Below is a small trained network, with its code and all its weights. Each question gives an input and a class and asks what happens when units are switched off, that is, made to give their printed mean instead of their output.

import numpy as np


def w(rows, s, z=0):
    codes = np.array(rows[::2]) - 128.0
    scale = np.full(codes.shape[1], s)
    scale[-1] = z or s
    return codes * scale


def norm(h):
    return h / np.sqrt((h * h).mean(-1, keepdims=True) + 1e-5)


def f(y):
    return np.maximum(y, 0)


def log_softmax(a):
    a = a - a.max(-1, keepdims=True)
    return a - np.log(np.exp(a).sum(-1, keepdims=True))


def net(x, mask):
    res = np.array(x, float).reshape(1, 5) / 4 @ E
    u = 0
    for l in range(2):
        y = f(norm(res) @ A[l][:, :-1].T + A[l][:, -1])
        res = res + np.where(mask[u : u + 3], y, B[l][:, -1]) @ B[l][:, :-1]
        u += 3
    return log_softmax(norm(res)[-1] @ U[:, :-1].T + U[:, -1])


A, B = {}, {}
E = w([
[124,96,224,45,127,159,103,76,118,82,114,229],'x0',
[200,87,113,152,113,58,123,142,84,128,128,63],'x1',
[131,181,190,255,197,227,16,247,38,176,104,215],'x2',
[200,167,110,104,94,143,236,134,116,78,53,133],'x3',
[93,82,86,115,214,141,151,191,27,147,142,97],'x4',
],0.0098)
A[0] = w([
[236,199,123,226,49,120,141,141,171,136,71,98,77],'0.n1',
[249,193,117,197,96,152,200,192,79,113,45,137,28],'0.n2',
[92,125,137,117,124,115,82,93,163,138,153,153,1],'0.n3',
],0.016,0.0055)
B[0] = w([
[113,186,110,104,129,86,116,180,247,66,152,103,247],'0.n1',
[172,145,160,135,117,85,15,110,178,126,158,235,252],'0.n2',
[163,170,158,157,124,161,112,85,110,126,93,195,165],'0.n3',
],0.011,0.013)
A[1] = w([
[69,130,169,52,166,216,166,162,105,79,101,212,3],'1.n1',
[149,177,114,233,174,123,50,250,102,146,127,120,195],'1.n2',
[118,96,136,56,185,85,113,112,93,104,148,155,136],'1.n3',
],0.016,0.002)
B[1] = w([
[171,207,117,127,140,63,32,191,201,107,195,180,191],'1.n1',
[5,6,196,245,130,230,150,3,21,228,105,29,250],'1.n2',
[128,181,88,198,100,135,146,196,240,117,98,108,179],'1.n3',
],0.0062,0.019)
U = w([
[121,123,83,55,76,91,236,100,175,94,102,3,94],'0',
[94,72,158,169,152,174,98,112,16,215,122,112,1],'1',
[126,143,168,100,126,120,65,119,171,117,134,187,253],'2',
],0.011,0.00099)

Each question gives the input, the list of numbers given to net, and the class t.
The units are the neurons (one row each of A and B). Each row of codes is followed by its name. A weight is (code - 128) times the scale printed after its matrix; where a second scale follows, it is the last column's (A, B and U).
mask holds one flag per neuron, layer by layer. A switched-off neuron (its flag False) gives its mean, the last column of its row in B, instead of its output. The means were averaged over made-up inputs and are rounded, as every weight is.
A unit's drop is (log p(t) with every unit on - log p(t) with that unit switched off) / (log p(t) with every unit on - log p(t) with every unit switched off).
The circuit of an input: a set's keep is (log p(t) with only the set's units on - log p(t) with every unit switched off) / (log p(t) with every unit on - log p(t) with every unit switched off). Starting from all 6 units, units are removed one at a time, each time the one whose removal leaves the highest keep (on an exact tie, the one counted first), for as long as the keep stays at least 0.8.
units of the circuit, in order: the units of the circuit, biggest drop first
top k neurons: the k neurons with the biggest drops, biggest first
top k neurons in layer l: the k neurons of layer l with the biggest drops, biggest first
drop when u is switched off: that unit's drop, to one decimal
input [-7,5,-3,3,-5], class 2: top neuron -> (0.n2)
input [7,1,5,-6,-7], class 1: top 2 neurons -> (0.n1 0.n2)
input [-3,2,-3,-1,-5], class 0: top 2 neurons -> (0.n2 1.n1)
input [8,8,8,-4,-8], class 1: units of the circuit, in order -> (1.n2 0.n2)
input [-6,-8,-4,7,8], class 2: top 3 neurons -> (1.n2 0.n1 0.n2)
input [1,4,-6,-7,8], class 0: top 2 neurons -> (1.n2 0.n2)
input [-6,6,-1,-5,-2], class 0: top 3 neurons -> (0.n1 0.n2 0.n3)
input [4,1,3,2,5], class 1: top 2 neurons -> (1.n2 0.n1)
input [3,5,-5,-3,-4], class 0: top 2 neurons in layer 1 -> (1.n1 1.n2)
input [-6,7,4,4,5], class 2: top 2 neurons -> (0.n2 0.n1)
input [-2,-7,-5,-6,8], class 0: top 3 neurons -> (0.n2 1.n2 1.n3)
input [4,6,-1,-3,3], class 0: top 4 neurons -> (0.n2 1.n2 1.n3 1.n1)
input [3,8,-2,-3,2], class 0: drop when 1.n3 is switched off -> 0.0
input [2,1,-3,1,-4], class 0: drop when 1.n1 is switched off -> 0.1
input [-6,0,1,-4,-1], class 1: drop when 1.n2 is switched off -> 0.2
